124  154  146  128  111  131
115  100  141  121  116  123
==> 121

134  149  126  137
138  157  131  130
==> 157

143  130   99  135  143  110  127
145  134  102  136  146  109  124
==> 146

149  114  126  111  117
149  117  115  116  126
==> 115

115  129  131  114
140  153  129  109
==> 153

116  128  126  148  149  116  129
104  123  137  108  122  144  109
==> 122

124  114  119  125  157  124  132
131  127  128  106  111  116  109
==> 111

157  154  113  150
129  113  118  138
==> 113

126  117  127  116  118
145  107  128  148  109
==> 128
---
[[125 153 120 106 120]
 [104 106 104 148 144]
 [150 104 108 144 140]] out 108

[[101 113 119 112]
 [139 136 109 136]
 [143 128 101 124]] out 128

[[109 108 110 144 118 148 135]
 [130 101 135 142 124 152 137]
 [151 141 115 103 145 126 149]] out 145

[[132 137 139 140]
 [128 132 139 143]
 [138 129 146 154]] out 129

[[126 145 108 109 136 106]
 [135 139 145 130 135 133]
 [121 110 127 123 140 116]] out 123

[[141 152 115 131 113 142 125]
 [134 119 119 132 143 130 119]
 [140 132 111 117 131 133 134]] out 131

[[126 112 136 119 156 120]
 [125 135 101 141 122 158]
 [129 137 108 132 122 122]] out 132
---
[128 146 118  99 124 121] out 124

[[119 135 136 136]
 [127 133 130 138]
 [105 134 128 130]] out 136

[154 147 135 141 119 130] out 119

[[137 112 118 157 119]
 [118 120 152 157 128]] out 157

[123 118 141 150 124 108] out 124

[[105 107 151 116]
 [137 150 136 128]
 [136 115 107 107]] out 151

[[149 109 120 119  98 128 151]
 [135 129 146 118 116 122 130]
 [126 150 123 122 118 121 115]] out 128
---
[139 102 134 138 125 123]	102
[134 121 150 149 106 133]	121
[119 139 122 151 118 125]	139
[135 128 132 108 150 101]	128
[111  98 111 123 141 108]	98
[130 157 133 110 125 115]	157
[147 153 140 123 137 114]	153
---
[[129, 123, 148, 135, 134, 151, 135], [116, 123, 123, 130, 114, 129, 144]]
135, 116
[129, 137, 116, 136, 106, 131, 108]
108, 129
[149, 141, 157, 123, 110, 100, 150]
150, 149
[151, 117, 150, 133, 128, 125]
125, 151
[111, 128, 120, 104, 119, 123]
123, 111
[[132, 120, 112, 131, 119], [120, 115, 120, 139, 127], [105, 130, 142, 118, 118]]
119, 105
[[127, 106, 127, 104, 125], [117, 139, 110, 126, 130]]
125, 117
[150, 125, 127, 123, 139]
139, 150
[142, 147, 141, 151, 141, 136]
136, 142
---
[117 124 102 116 140 130] yields 117, 130

[[131 125 121 124 123 127 135]
 [102 154 111 156 150 117 124]
 [121 128 129 107 116 141 133]] yields 131, 133

[[122 133 120 123 133]
 [113 107 125 128 123]] yields 122, 123

[138 123 121 133 101 134 111] yields 138, 111

[106 129 105 140] yields 106, 140

[[125 132 134 140]
 [139 131 154 138]
 [146 135 147 129]] yields 125, 129

[[152 129 154 156 120]
 [124 151 115 150 102]] yields 152, 102

[[131 131 124 142]
 [136 140 122 150]
 [128 121 112 119]] yields 131, 119

[137 105 130 109 120 126 127] yields 137, 127
---
[158 145 129 132]: 158
[128 119 122 105 145]: 128
[124 117 139 122 105]: 124
[152 132 151 110]: 152
[106 120 103 127 120 112 139]: 106
[136 118 144 102 114 121 126]: 136
---
[[126 107 132 139 146]
 [143 122 101 103 119]
 [131 115 138 134 142]] value 131

[[127 118 133 129]
 [138 154 124 117]
 [128 151 124 132]] value 128

[[128 128 126 126 113 128 143]
 [127 129 126 108 144 127 106]
 [127 129 126 108 140 127 109]] value 127

[[130 120 136 120 135 124 143]
 [130 124 125 125 129 132 131]
 [125 132 119 131 117 137 106]] value 125

[[149 105 154 145 109 138 134]
 [148 131 104 118 103 139 128]
 [152 151 107 115 103 127 148]] value 152

[[133 105 129 116]
 [110 157 119 137]
 [105 110 114 123]] value 105

[[143 157 129 135 147]
 [122 132 146 127 118]
 [107 127 132 114 150]] value 107

[[116 144 113 140 127 124 116]
 [131 132 150 130 129 149 126]
 [136 125 110 129 116 139 140]] value 136
---
[107 126 129 125 147 102]
125

[112 148 117 157 145]
157

[[130 126 132  99 120 109 129]
 [135 116 136 111 147 121 142]
 [130 132 126 117 141 132 137]]
99

[144 116 155 137 115]
137

[[111 145 121 111 119 142]
 [106 143 122 111 151 129]]
111

[[108 136 150 147 105 136 150]
 [129 110  99 140 127 104  99]]
147
---
[[139 129 124 129 135 133 141 124 127 136]
 [115 127 143 135 116 129 125 124 152 121]
 [130 148 121 126 128 131 134 138 134 127]
 [126 130 114 135 130 128 120 125 105 128]
 [135 132 140 138 136 134 120 127 137 138]
 [120 133 133 119 144 137 132 139 125 139]
 [122 121 124 137 125 151 124 133 118 138]
 [131 119 121 126 126  98 131 134 140 134]
 [137 128 135 131 136 132 125 126 136 133]
 [136 115 104 126 129 117 136 121 126 128]
 [130 140 132 138 134 135 117 128 137 133]
 [132 126 102 129 124 125 134 121 134 128]] | 102

[[124 142 130 128 130 129 111 120 126 118]
 [120 135 133 134 132 123 140 126 133 122]
 [136 140 131 130 116 128 122 127 122 112]
 [136 129 128 129 138 132 134 122 131 124]
 [114 131 128 130 121 126 123 125 125 131]
 [130 133 144 126 127 125 126 131 130 103]] | 144

[[124 131 127 137 114 111 119 151 130 130 126 108]
 [127 137 130 135 126 128 117 131 138 138 136 137]
 [131 135 127 129 131 119 126 129 128 128 126 144]
 [110 126 124 126 135 125 130 134 129 129 142 102]
 [126 116 126 122 122 133 129 134 126 126 139 111]
 [127 104 129 114 118 125 135 126 110 110 131 118]] | 129

[[134 130 125 133 126 132 126 126 128 120 127 127 133 122 122 135]
 [132 134 128 120 118 131 127 132 128 127 125 122 140 128 129 129]
 [129 133 144 120 138 120 127 132 129 130 128 121 130 126 143 139]
 [140 128 125 129 128 120 125 132 132 123 126 122 136 139 134 120]
 [136 122 102 147 117 123 110 114 135 114 129 136 131 122 139 131]
 [135 128 131 135 126 124 140 139 122 122 125 124 140 122 122 147]
 [120 123 129 132 132 131 129 132 124 124 131 129 132 127 126 126]
 [134 112 134 131 130 122 126 130 111 118 137 135 137 128 130 121]
 [110 132 126 135 117 135 135 128 109 107 122 126 134 111 113 124]
 [102 129 127 116 117 135 147 123 107 118 143 134 143 119 117 142]
 [123 133 131 124 122 127 134 124 120 123 127 128 130 126 126 134]
 [132 131 129 126 126 131 134 122 124 127 123 125 127 124 120 131]] | 129

[[146 103 109 152 139 113 148]
 [108 153 146 105 111 135 110]
 [108 153 146 105 111 133 111]
 [108 154 148 104 111 138 110]
 [109 152 146 103 107 129 117]
 [148 104 109 154 150 127 139]
 [148 104 109 154 150 127 139]] | 109

[[126 137 117 124 140 119 139]
 [114 132 121 127 133 142 141]
 [143 123 136 121 144 136 140]
 [128 114 137 138 140 121 145]
 [134 146 138 128 125 122 130]
 [138 139 132 152 122 130 138]] | 132
---
array([119, 132, 137, 111, 102, 152]) => 119, 152

array([149, 123, 110, 133, 127]) => 149, 127

array([121, 138, 129, 150]) => 121, 150

array([138, 157, 154, 126, 111, 130, 129]) => 138, 129

array([142,  99, 109, 116]) => 142, 116

array([114, 134, 144, 133, 130, 117, 153]) => 114, 153

array([[136, 119, 120, 139],
       [147, 148, 118, 108],
       [143, 135, 127, 152]]) => 136, 152

array([126, 132, 118, 153]) => 126, 153

array([158, 132, 115, 150, 140, 113, 144]) => 158, 144
---
[134 158 124 123 117 132 144] => 134
[114 117 149 132 141 103 145] => 114
[148 142 125 151 107] => 148
[112 142 120 126 114 105 140] => 112
[127 140 145 105 116 150] => 127
[110 145 124 136 150 132 135] => 110
[107 151 100 116] => 107
---
[105 127 131 125  99 112]	131

[[115 122 112 110 107 105 140]
 [131 135 121 127 130 124 134]
 [123 119 126 127 124 125 118]]	112

[125 103 102 128]	102

[[153 135 144 116]
 [146 126 142 124]
 [122 126 124 133]]	144

[127 126 122 127 132 154 138]	122

[112 147 114 149 153]	114

[[125 125 152 117 132 111 124]
 [124 130 114 136 121 142 124]]	152

[144 104 137 131]	137

[[126 130 123 122 128]
 [123 134 124 136 114]
 [121 122 124 157 114]]	123
